Below are the code and all the weights of a small trained network. Each question names an input and a class and asks about switching units off, where a switched-off unit gives its printed mean instead of its output.

import numpy as np


def w(rows, s, z=0):
    codes = np.array(rows[::2]) - 128.0
    scale = np.full(codes.shape[1], s)
    scale[-1] = z or s
    return codes * scale


def f(y):
    return y / 2 * (1 + np.tanh(0.7978845608 * (y + 0.044715 * y**3)))


def log_softmax(a):
    a = a - a.max(-1, keepdims=True)
    return a - np.log(np.exp(a).sum(-1, keepdims=True))


def net(x, mask):
    res = np.array(x, float).reshape(1, 5) / 4 @ E
    y = f(res @ A[0][:, :-1].T + A[0][:, -1])
    res = res + np.where(mask, y, B[0][:, -1]) @ B[0][:, :-1]
    return log_softmax(res[-1] @ U[:, :-1].T + U[:, -1])


A, B = {}, {}
E = w([
[28,111,131,123,161,78,129,126,127,94,127,66],'x0',
[112,146,134,128,74,253,130,125,126,115,128,69],'x1',
[71,119,131,123,68,121,126,130,122,113,126,224],'x2',
[160,126,126,130,73,85,132,127,135,2,128,169],'x3',
[111,117,125,130,226,118,120,127,123,76,128,157],'x4',
],0.0046)
A[0] = w([
[68,125,126,129,142,115,131,125,129,184,129,116,118],'N1',
[128,128,128,128,128,128,128,128,128,129,128,128,125],'N2',
[152,132,132,129,102,236,127,132,126,175,128,76,105],'N3',
[109,123,127,128,224,36,126,130,124,171,127,211,170],'N4',
[121,125,126,123,165,104,131,130,130,143,127,170,155],'N5',
[94,127,131,128,192,195,126,129,130,77,128,159,157],'N6',
[129,128,129,128,126,126,127,128,127,124,128,130,147],'N7',
[135,127,134,127,131,143,122,127,130,147,126,103,181],'N8',
[156,126,126,126,147,45,124,131,126,97,129,182,148],'N9',
[139,127,133,131,121,121,117,134,121,109,129,141,234],'N10',
[124,127,127,129,123,124,128,126,127,125,128,128,123],'N11',
[121,127,127,129,119,121,128,125,127,122,128,127,126],'N12',
[126,128,128,129,124,124,128,126,127,124,128,129,129],'N13',
[144,130,131,127,172,122,126,129,125,140,129,45,155],'N14',
[155,129,125,129,79,127,128,127,127,128,128,160,157],'N15',
[127,128,128,128,128,128,128,128,128,129,128,128,121],'N16',
[126,127,127,128,130,129,129,128,129,133,128,126,117],'N17',
[126,127,126,128,129,129,129,128,129,133,128,126,114],'N18',
[115,127,122,130,131,126,131,129,130,143,128,124,111],'N19',
[132,128,130,128,127,127,125,130,127,123,128,131,167],'N20',
[139,131,127,122,101,189,130,127,126,167,131,101,134],'N21',
[125,127,126,128,130,129,130,128,129,134,128,125,116],'N22',
[126,127,126,128,129,129,129,128,129,132,128,126,113],'N23',
[207,131,124,132,45,142,124,130,130,126,129,221,134],'N24',
[162,129,130,129,191,104,133,123,123,141,127,3,147],'N25',
[100,127,133,129,178,183,127,127,130,82,127,153,161],'N26',
[138,131,129,126,133,116,125,130,125,121,128,140,155],'N27',
[75,129,127,126,130,183,131,129,129,235,128,77,250],'N28',
[134,128,132,129,126,126,123,131,125,119,128,134,191],'N29',
[62,125,126,127,39,71,128,124,124,95,127,103,142],'N30',
[129,128,130,128,128,128,127,128,128,126,128,129,141],'N31',
[128,128,128,128,128,128,128,128,128,128,128,128,128],'N32',
[127,128,127,128,128,128,129,128,128,129,128,127,119],'N33',
[137,130,130,127,112,170,128,127,128,157,128,112,148],'N34',
[127,127,126,127,129,135,129,128,131,139,127,123,131],'N35',
[88,126,132,135,128,135,125,125,128,24,128,135,167],'N36',
[149,130,131,128,101,170,132,131,132,144,126,136,194],'N37',
[134,128,128,128,121,147,128,131,132,141,128,126,148],'N38',
[130,127,130,126,133,136,126,127,131,141,127,112,158],'N39',
[123,127,125,128,132,129,130,128,130,136,128,123,120],'N40',
[140,129,131,131,121,114,119,131,116,109,125,140,204],'N41',
[129,128,128,128,128,128,128,128,128,127,128,128,135],'N42',
[128,128,128,128,128,128,128,128,128,128,128,128,127],'N43',
[135,129,127,127,114,163,128,127,131,155,129,114,147],'N44',
[132,129,131,128,127,127,125,130,127,122,128,132,163],'N45',
[133,128,130,129,125,127,124,131,126,120,129,133,170],'N46',
[92,125,127,128,86,99,132,127,125,101,127,119,137],'N47',
[129,128,125,130,161,128,124,126,129,139,130,77,159],'N48',
],0.014,0.002)
B[0] = w([
[138,130,175,106,163,140,98,132,84,128,127,171,164],'N1',
[128,128,128,128,128,128,127,128,128,127,128,128,128],'N2',
[135,131,74,183,64,76,100,69,107,136,129,56,231],'N3',
[130,124,175,176,232,23,125,51,171,124,137,174,247],'N4',
[135,130,140,136,164,84,120,101,136,117,129,127,159],'N5',
[135,132,54,115,173,146,158,131,72,129,126,163,166],'N6',
[129,128,128,125,126,128,133,128,129,132,128,129,131],'N7',
[104,123,115,142,125,125,104,128,123,103,127,101,151],'N8',
[133,133,118,212,92,114,217,96,174,133,127,141,210],'N9',
[115,123,127,115,124,124,161,121,132,139,127,123,153],'N10',
[138,129,130,124,125,129,129,132,131,131,128,132,128],'N11',
[143,129,133,121,122,128,128,135,133,131,128,134,129],'N12',
[136,129,130,124,125,128,130,131,131,132,128,132,129],'N13',
[119,126,105,124,168,150,99,169,169,127,126,72,186],'N14',
[135,126,160,98,132,153,154,126,111,125,124,98,159],'N15',
[129,128,128,128,128,128,127,128,128,127,128,128,127],'N16',
[129,128,128,130,129,129,122,129,127,124,128,128,127],'N17',
[129,128,129,130,129,128,122,129,127,124,128,128,126],'N18',
[139,132,135,131,134,132,114,134,122,118,129,136,129],'N19',
[123,128,127,126,127,127,136,126,129,133,128,127,134],'N20',
[138,133,109,175,83,122,110,103,102,141,129,105,188],'N21',
[130,129,129,130,130,129,120,130,127,123,128,128,127],'N22',
[129,128,129,129,129,129,122,129,127,124,128,128,126],'N23',
[134,131,204,58,162,192,197,90,89,126,126,45,217],'N24',
[123,127,90,132,198,163,99,193,206,130,130,39,220],'N25',
[134,127,65,111,162,139,154,131,84,136,128,156,158],'N26',
[110,129,130,135,132,123,147,117,135,118,131,129,137],'N27',
[134,130,151,168,111,156,4,141,61,125,126,154,254],'N28',
[119,126,126,123,126,126,144,124,130,136,128,126,140],'N29',
[125,124,188,109,46,132,116,188,186,128,128,169,191],'N30',
[126,127,127,127,128,127,131,127,128,132,128,127,130],'N31',
[128,128,128,128,128,128,128,128,128,128,128,128,128],'N32',
[129,128,128,128,128,128,126,128,128,127,128,128,127],'N33',
[120,127,118,153,100,120,108,112,105,117,128,103,165],'N34',
[122,126,127,134,127,129,116,127,123,117,128,122,131],'N35',
[119,126,70,25,87,93,125,147,137,128,129,188,203],'N36',
[115,134,134,134,103,136,128,97,90,119,124,97,167],'N37',
[117,127,127,138,118,128,122,118,113,118,126,114,138],'N38',
[115,126,121,137,129,130,110,129,127,115,128,114,139],'N39',
[132,130,129,131,131,130,117,131,127,122,128,129,128],'N40',
[113,123,130,115,121,121,157,117,138,130,130,124,150],'N41',
[127,128,128,128,128,128,129,128,128,129,128,128,129],'N42',
[128,128,128,128,128,128,128,128,128,128,128,128,128],'N43',
[123,128,121,153,104,127,110,115,108,121,128,110,157],'N44',
[123,126,126,125,127,126,138,126,129,135,128,127,134],'N45',
[121,126,127,123,126,126,141,125,128,134,128,126,136],'N46',
[142,128,154,99,87,116,117,162,153,126,129,144,156],'N47',
[129,131,117,117,155,141,99,155,144,136,127,96,162],'N48',
],0.033,0.0068)
U = w([
[101,105,148,52,3,107,178,229,219,106,128,210,136],'0',
[133,118,201,160,203,91,53,107,93,133,137,211,61],'1',
[99,123,69,145,197,211,89,255,203,139,126,46,190],'2',
[107,124,8,58,140,146,189,157,61,120,124,231,168],'3',
[146,117,159,194,159,30,224,43,218,129,146,180,119],'4',
[136,147,77,216,27,131,74,62,41,140,116,83,121],'5',
[151,139,209,52,109,250,234,75,76,121,111,60,185],'6',
[120,128,216,152,21,202,58,207,84,145,110,182,7],'7',
],0.0039,0.0016)

Each question gives the input, the list of numbers given to net, and the class t.
The units are the neurons (one row each of A and B). Each row of codes is followed by its name. A weight is (code - 128) times the scale printed after its matrix; where a second scale follows, it is the last column's (A, B and U).
mask holds one flag per neuron, in row order. A switched-off neuron (its flag False) gives its mean, the last column of its row in B, instead of its output. The means were averaged over made-up inputs and are rounded, as every weight is.
A unit's drop is (log p(t) with every unit on - log p(t) with that unit switched off) / (log p(t) with every unit on - log p(t) with every unit switched off).
The circuit of an input: a set's keep is (log p(t) with only the set's units on - log p(t) with every unit switched off) / (log p(t) with every unit on - log p(t) with every unit switched off). Starting from the 12 units with the biggest drops (on a tie, the unit counted first), units are removed one at a time, each time the one whose removal leaves the highest keep (on an exact tie, the one counted first), for as long as the keep stays at least 0.8.
circuit, biggest first: the units of the circuit, biggest drop first
unit that matters most: the unit with the biggest drop
k most important neurons: the k neurons with the biggest drops, biggest first
drop of u: that unit's drop, to one decimal
input [-7,-1,-1,-3,7], class 4: unit that matters most => N28
input [5,8,-1,5,-4], class 0: 2 most important neurons => [N30, N36]
input [0,5,-2,7,-3], class 6: circuit, biggest first => [N24, N28]
input [8,4,1,0,1], class 0: circuit, biggest first => [N30, N36]
input [-2,-5,-5,-1,-1], class 4: 2 most important neurons => [N4, N28]
input [4,0,-1,1,7], class 3: circuit, biggest first => [N6, N36]
input [7,4,-2,3,-3], class 0: circuit, biggest first => [N30, N36]
input [6,-5,-1,-6,-7], class 1: 3 most important neurons => [N1, N28, N4]
input [2,-3,-1,-8,1], class 1: circuit, biggest first => [N4, N28]
input [-3,-2,-5,0,3], class 2: circuit, biggest first => [N25, N3]
input [-3,-8,2,-6,-5], class 1: circuit, biggest first => [N1, N3]
input [2,2,-3,-8,1], class 2: 4 most important neurons => [N25, N14, N48, N9]
input [1,-7,-8,1,-2], class 2: 2 most important neurons => [N25, N14]
input [7,-1,-4,-1,-7], class 2: circuit, biggest first => [N25]
input [-6,-8,0,5,-4], class 6: 2 most important neurons => [N24, N15]
input [7,3,0,7,8], class 3: circuit, biggest first => [N6, N26]
input [1,-1,8,-7,7], class 1: circuit, biggest first => [N1, N3]
input [0,-6,-3,3,-7], class 4: 2 most important neurons => [N28, N9]
input [-1,-1,4,7,0], class 0: 3 most important neurons => [N36, N30, N47]
input [3,6,8,3,-8], class 7: circuit, biggest first => [N30]
input [6,-8,0,-7,-3], class 1: drop of N4 => 0.3
input [-8,-6,8,-6,-8], class 6: drop of N24 => 0.8
input [-6,-8,-6,3,8], class 4: drop of N37 => 0.0
input [7,-2,5,-1,-4], class 0: drop of N30 => 0.2
input [-5,-2,4,-3,4], class 4: 2 most important neurons => [N28, N4]
